Below is a small trained network, with its code and all its weights. Each question gives an input and a target symbol and asks what happens when units are switched off, that is, made to give their printed mean instead of their output.

import numpy as np


def w(rows, s, z=0):
    codes = np.array(rows[::2]) - 128.0
    scale = np.full(codes.shape[1], s)
    scale[-1] = z or s
    return codes * scale


def norm(h):
    return h / np.sqrt((h * h).mean(-1, keepdims=True) + 1e-5)


def f(y):
    return np.maximum(y, 0)


def softmax(a):
    e = np.exp(a - a.max(-1, keepdims=True))
    return e / e.sum(-1, keepdims=True)


def log_softmax(a):
    a = a - a.max(-1, keepdims=True)
    return a - np.log(np.exp(a).sum(-1, keepdims=True))


def net(x, mask):
    ids = ['Ξβδζητω'.index(c) for c in x.split()]
    T = len(ids)
    res = E[ids] + P[:T]
    u = 0
    for l in range(2):
        q, k, v = (norm(res) @ M[l].T for M in (Q, K, V))
        z = softmax(np.where(np.tri(T) > 0, q @ k.T / 4**0.5, -1e9)) @ v
        res = res + np.where(mask[u], z, O[l][:, -1]) @ O[l][:, :-1]
        u += 1
        y = f(norm(res) @ A[l][:, :-1].T + A[l][:, -1])
        res = res + np.where(mask[u : u + 12], y, B[l][:, -1]) @ B[l][:, :-1]
        u += 12
    return log_softmax(norm(res)[-1] @ U[:, :-1].T + U[:, -1])


Q, K, V, O, A, B = {}, {}, {}, {}, {}, {}
E = w([
[240,156,166],'Ξ',
[107,108,153],'β',
[107,105,147],'δ',
[153,242,123],'ζ',
[161,48,146],'η',
[82,141,127],'τ',
[73,134,2],'ω',
],0.0081)
P = w([
[206,185,174],'0',
[157,168,229],'1',
[129,157,251],'2',
[120,139,238],'3',
[118,120,220],'4',
[119,114,209],'5',
[120,107,189],'6',
[117,97,172],'7',
[117,93,153],'8',
[109,80,136],'9',
[105,68,125],'10',
[98,72,105],'11',
[95,67,103],'12',
[99,71,115],'13',
],0.002)
Q[0] = w([
[186,110,48],'0.h1',
[240,122,91],'0.h1',
[89,127,139],'0.h1',
[249,138,158],'0.h1',
],0.012)
K[0] = w([
[214,236,128],'0.h1',
[254,214,196],'0.h1',
[92,109,107],'0.h1',
[243,153,245],'0.h1',
],0.0081)
V[0] = w([
[63,113,205],'0.h1',
[254,23,132],'0.h1',
[7,195,31],'0.h1',
[108,1,149],'0.h1',
],0.0045)
O[0] = w([
[114,174,59,248],'0.h1',
[195,56,65,67],'0.h1',
[3,149,229,113],'0.h1',
[82,100,25,196],'0.h1',
],0.0061,0.0018)
A[0] = w([
[94,191,126,171],'0.n1',
[118,47,125,97],'0.n2',
[143,100,150,75],'0.n3',
[34,136,120,173],'0.n4',
[84,181,142,148],'0.n5',
[91,123,84,107],'0.n6',
[120,150,42,197],'0.n7',
[120,210,53,104],'0.n8',
[47,133,64,147],'0.n9',
[156,49,168,40],'0.n10',
[109,153,133,95],'0.n11',
[80,1,137,252],'0.n12',
],0.0079,0.0025)
B[0] = w([
[80,146,145,208],'0.n1',
[136,199,132,159],'0.n2',
[120,118,157,134],'0.n3',
[126,20,108,254],'0.n4',
[84,85,157,209],'0.n5',
[149,105,125,174],'0.n6',
[136,138,58,224],'0.n7',
[171,213,127,200],'0.n8',
[170,66,120,239],'0.n9',
[133,95,195,148],'0.n10',
[119,108,140,151],'0.n11',
[93,248,60,251],'0.n12',
],0.017,0.0046)
Q[1] = w([
[5,98,78],'1.h1',
[26,71,99],'1.h1',
[131,236,147],'1.h1',
[169,116,222],'1.h1',
],0.011)
K[1] = w([
[33,80,19],'1.h1',
[25,95,58],'1.h1',
[214,81,126],'1.h1',
[147,120,255],'1.h1',
],0.0098)
V[1] = w([
[165,2,69],'1.h1',
[130,109,125],'1.h1',
[239,148,59],'1.h1',
[135,82,113],'1.h1',
],0.0082)
O[1] = w([
[168,248,184,255],'1.h1',
[140,149,135,140],'1.h1',
[75,107,254,194],'1.h1',
[148,177,146,167],'1.h1',
],0.0092,0.0035)
A[1] = w([
[32,255,169,99],'1.n1',
[142,174,139,66],'1.n2',
[128,124,129,95],'1.n3',
[154,228,172,110],'1.n4',
[105,137,162,86],'1.n5',
[200,62,202,66],'1.n6',
[142,153,247,66],'1.n7',
[55,91,183,132],'1.n8',
[134,71,122,98],'1.n9',
[188,60,75,5],'1.n10',
[75,125,84,203],'1.n11',
[221,140,78,20],'1.n12',
],0.0078,0.0017)
B[1] = w([
[94,255,159,253],'1.n1',
[144,95,117,164],'1.n2',
[113,108,109,128],'1.n3',
[171,43,89,227],'1.n4',
[130,139,131,140],'1.n5',
[221,210,110,152],'1.n6',
[253,108,176,178],'1.n7',
[134,136,173,160],'1.n8',
[124,123,161,147],'1.n9',
[69,144,153,154],'1.n10',
[165,108,194,233],'1.n11',
[53,94,134,173],'1.n12',
],0.019,0.0047)
U = w([
[240,86,137,107],'Ξ',
[64,187,174,109],'β',
[138,176,85,185],'δ',
[95,73,252,196],'ζ',
[176,110,26,200],'η',
[140,136,143,3],'τ',
[91,140,82,167],'ω',
],0.012,0.0051)

Each question gives the input, a string of symbols that net reads in full, and the target symbol t.
The units are the heads (4 rows each of Q, K, V and O) and the neurons (one row each of A and B). Each row of codes is followed by its name. A weight is (code - 128) times the scale printed after its matrix; where a second scale follows, it is the last column's (O, A, B and U).
mask holds one flag per unit, layer by layer, with each layer's heads first. A switched-off unit (its flag False) gives its mean, the last column of its rows in O or B, instead of its output. The means were averaged over made-up inputs and are rounded, as every weight is.
A unit's drop is (log p(t) with every unit on - log p(t) with that unit switched off) / (log p(t) with every unit on - log p(t) with every unit switched off).
The circuit of an input: a set's keep is (log p(t) with only the set's units on - log p(t) with every unit switched off) / (log p(t) with every unit on - log p(t) with every unit switched off). Starting from the 12 units with the biggest drops (on a tie, the unit counted first), units are removed one at a time, each time the one whose removal leaves the highest keep (on an exact tie, the one counted first), for as long as the keep stays at least 0.8.
circuit, biggest first: the units of the circuit, biggest drop first
most important unit: the unit with the biggest drop
top k neurons: the k neurons with the biggest drops, biggest first
k most important neurons of layer l: the k neurons of layer l with the biggest drops, biggest first
drop of u: that unit's drop, to one decimal
input β Ξ ζ β, target ω: 2 most important neurons of layer 0 => (0.n7, 0.n9)
input Ξ ζ Ξ ζ Ξ ζ, target Ξ: 2 most important neurons of layer 1 => (1.n7, 1.n4)
input β τ η, target β: top 3 neurons => (1.n1, 0.n9, 0.n4)
input η ζ ω ζ, target ζ: circuit, biggest first => (0.n12)
input β β ζ δ Ξ β, target η: circuit, biggest first => (1.n1, 0.h1)
input ζ ζ δ ζ β, target ω: 2 most important neurons of layer 1 => (1.n12, 1.n4)
input ζ ζ ζ η ζ ω η, target ζ: 4 most important neurons of layer 0 => (0.n10, 0.n4, 0.n7, 0.n3)
input Ξ δ δ η δ τ Ξ δ η τ ζ δ, target ζ: top 3 neurons => (0.n4, 0.n12, 1.n1)
input Ξ δ δ δ δ, target η: 2 most important neurons of layer 0 => (0.n9, 0.n7)
input β Ξ β, target Ξ: top 3 neurons => (0.n12, 0.n1, 1.n4)
input Ξ η ζ, target Ξ: 2 most important neurons of layer 1 => (1.n4, 1.n7)
input δ η η Ξ β τ ω Ξ δ τ η, target δ: 3 most important neurons of layer 0 => (0.n12, 0.n9, 0.n4)
input ζ β β ζ β η η, target β: top 3 neurons => (0.n12, 1.n1, 0.n4)
input δ ζ η η ζ δ ζ δ η β β δ τ, target ζ: circuit, biggest first => (0.h1, 0.n4)
input δ δ β, target η: 2 most important neurons of layer 1 => (1.n4, 1.n11)
input τ ζ ζ δ δ η, target δ: most important unit => 0.n12
input ζ τ η Ξ η δ η Ξ ζ δ ζ τ ω ω, target ζ: 2 most important neurons of layer 0 => (0.n9, 0.n4)
input ζ β δ δ ζ ζ ζ ζ, target ζ: 2 most important neurons of layer 0 => (0.n12, 0.n5)
input δ δ τ ζ Ξ δ τ δ, target ζ: 4 most important neurons of layer 1 => (1.n1, 1.n4, 1.n10, 1.n11)
input δ β δ δ δ, target η: 2 most important neurons of layer 0 => (0.n9, 0.n12)
input ζ β δ, target ω: top 3 neurons => (1.n12, 0.n7, 0.n9)
input δ δ δ ζ ζ ζ τ Ξ β, target ζ: 4 most important neurons of layer 0 => (0.n4, 0.n12, 0.n7, 0.n9)
input τ ζ δ ω ζ δ η δ β δ β τ η β, target ζ: 3 most important neurons of layer 1 => (1.n11, 1.n1, 1.n4)
input ζ β ζ δ ζ τ, target ζ: drop of 0.h1 => 0.3
input ζ δ ζ δ ζ δ, target ω: drop of 1.n7 => 0.3
